Here is a tiny trained network, its code and every weight. The questions are about switching its units off for an input and a class, where a switched-off unit gives its printed mean instead of its output.

import numpy as np


def w(rows, s, z=0):
    codes = np.array(rows[::2]) - 128.0
    scale = np.full(codes.shape[1], s)
    scale[-1] = z or s
    return codes * scale


def f(y):
    return y / 2 * (1 + np.tanh(0.7978845608 * (y + 0.044715 * y**3)))


def log_softmax(a):
    a = a - a.max(-1, keepdims=True)
    return a - np.log(np.exp(a).sum(-1, keepdims=True))


def net(x, mask):
    res = np.array(x, float).reshape(1, 6) / 4 @ E
    y = f(res @ A[0][:, :-1].T + A[0][:, -1])
    res = res + np.where(mask, y, B[0][:, -1]) @ B[0][:, :-1]
    return log_softmax(res[-1] @ U[:, :-1].T + U[:, -1])


A, B = {}, {}
E = w([
[138,61,64,73,209,45,94,127,39,145],'x0',
[20,94,165,220,164,134,123,170,5,97],'x1',
[184,71,198,156,164,125,66,193,164,180],'x2',
[78,137,177,49,158,121,199,218,161,82],'x3',
[144,162,146,117,112,128,159,142,105,149],'x4',
[126,105,121,139,114,110,146,124,138,127],'x5',
],0.011)
A[0] = w([
[111,120,133,51,230,99,216,178,179,76,19],'n0',
[175,103,104,163,124,145,118,25,90,195,89],'n1',
[162,113,49,48,190,20,96,172,52,129,3],'n2',
[96,172,46,95,74,95,160,51,102,35,83],'n3',
[182,78,163,166,130,90,75,209,166,184,80],'n4',
[198,123,77,2,109,156,127,82,214,176,7],'n5',
],0.0088,0.003)
B[0] = w([
[102,179,153,153,215,53,133,147,160,210,236],'n0',
[145,191,100,172,201,87,121,136,184,255,200],'n1',
[169,134,53,176,77,151,128,227,185,55,239],'n2',
[186,126,166,57,138,64,83,132,109,71,229],'n3',
[183,172,146,48,103,147,63,80,53,99,207],'n4',
[110,58,109,197,98,147,200,108,37,147,246],'n5',
],0.01,0.012)
U = w([
[114,152,121,127,185,83,112,114,204,212,74],'0',
[188,116,151,24,125,97,79,103,104,104,87],'1',
[73,50,109,176,139,138,145,130,41,132,103],'2',
[153,155,112,155,54,168,120,158,246,92,252],'3',
],0.013,0.0039)

Each question gives the input, the list of numbers given to net, and the class t.
The units are the neurons (one row each of A and B). Each row of codes is followed by its name. A weight is (code - 128) times the scale printed after its matrix; where a second scale follows, it is the last column's (A, B and U).
mask holds one flag per neuron, in row order. A switched-off neuron (its flag False) gives its mean, the last column of its row in B, instead of its output. The means were averaged over made-up inputs and are rounded, as every weight is.
A unit's drop is (log p(t) with every unit on - log p(t) with that unit switched off) / (log p(t) with every unit on - log p(t) with every unit switched off).
The circuit of an input: a set's keep is (log p(t) with only the set's units on - log p(t) with every unit switched off) / (log p(t) with every unit on - log p(t) with every unit switched off). Starting from all 6 units, units are removed one at a time, each time the one whose removal leaves the highest keep (on an exact tie, the one counted first), for as long as the keep stays at least 0.8.
units of the circuit, in order: the units of the circuit, biggest drop first
most important unit: the unit with the biggest drop
k most important neurons: the k neurons with the biggest drops, biggest first
drop when u is switched off: that unit's drop, to one decimal
input [0,0,-2,5,3,7], class 0: most important unit => n0
input [3,-1,2,2,7,-1], class 3: units of the circuit, in order => (n3; n2; n1)
input [-4,-3,-1,-6,4,-5], class 0: 2 most important neurons => (n1; n2)
input [7,5,1,-6,5,2], class 3: units of the circuit, in order => (n2; n5)
input [1,-4,-3,3,6,2], class 2: 3 most important neurons => (n5; n1; n4)
input [-3,4,5,-1,4,7], class 1: 3 most important neurons => (n5; n4; n2)
input [-3,-5,-5,-4,3,2], class 1: 2 most important neurons => (n3; n0)
input [-3,-3,5,-4,5,6], class 1: 3 most important neurons => (n4; n0; n2)
input [-6,-4,-7,-2,5,6], class 1: 2 most important neurons => (n3; n2)
input [-4,2,6,-3,8,-7], class 1: 2 most important neurons => (n4; n2)
input [-2,6,-2,8,2,5], class 0: 2 most important neurons => (n0; n5)
input [5,-4,2,-2,-4,5], class 3: 2 most important neurons => (n2; n0)
input [7,2,5,-6,8,2], class 3: 3 most important neurons => (n2; n0; n3)
input [8,5,7,2,-4,4], class 3: most important unit => n2
input [-4,-6,7,-5,-3,-4], class 1: 3 most important neurons => (n4; n0; n2)
input [-3,0,7,-5,-2,8], class 1: 2 most important neurons => (n4; n0)
input [-5,-4,3,-8,-7,4], class 0: 2 most important neurons => (n1; n2)
input [-5,1,-4,-6,5,-2], class 0: drop when n2 is switched off => 0.9
input [3,-2,-6,-7,2,-3], class 0: drop when n1 is switched off => 6.7
input [-2,4,-8,5,-1,4], class 1: units of the circuit, in order => (n3)
input [-4,0,8,-3,1,3], class 1: drop when n4 is switched off => 0.7
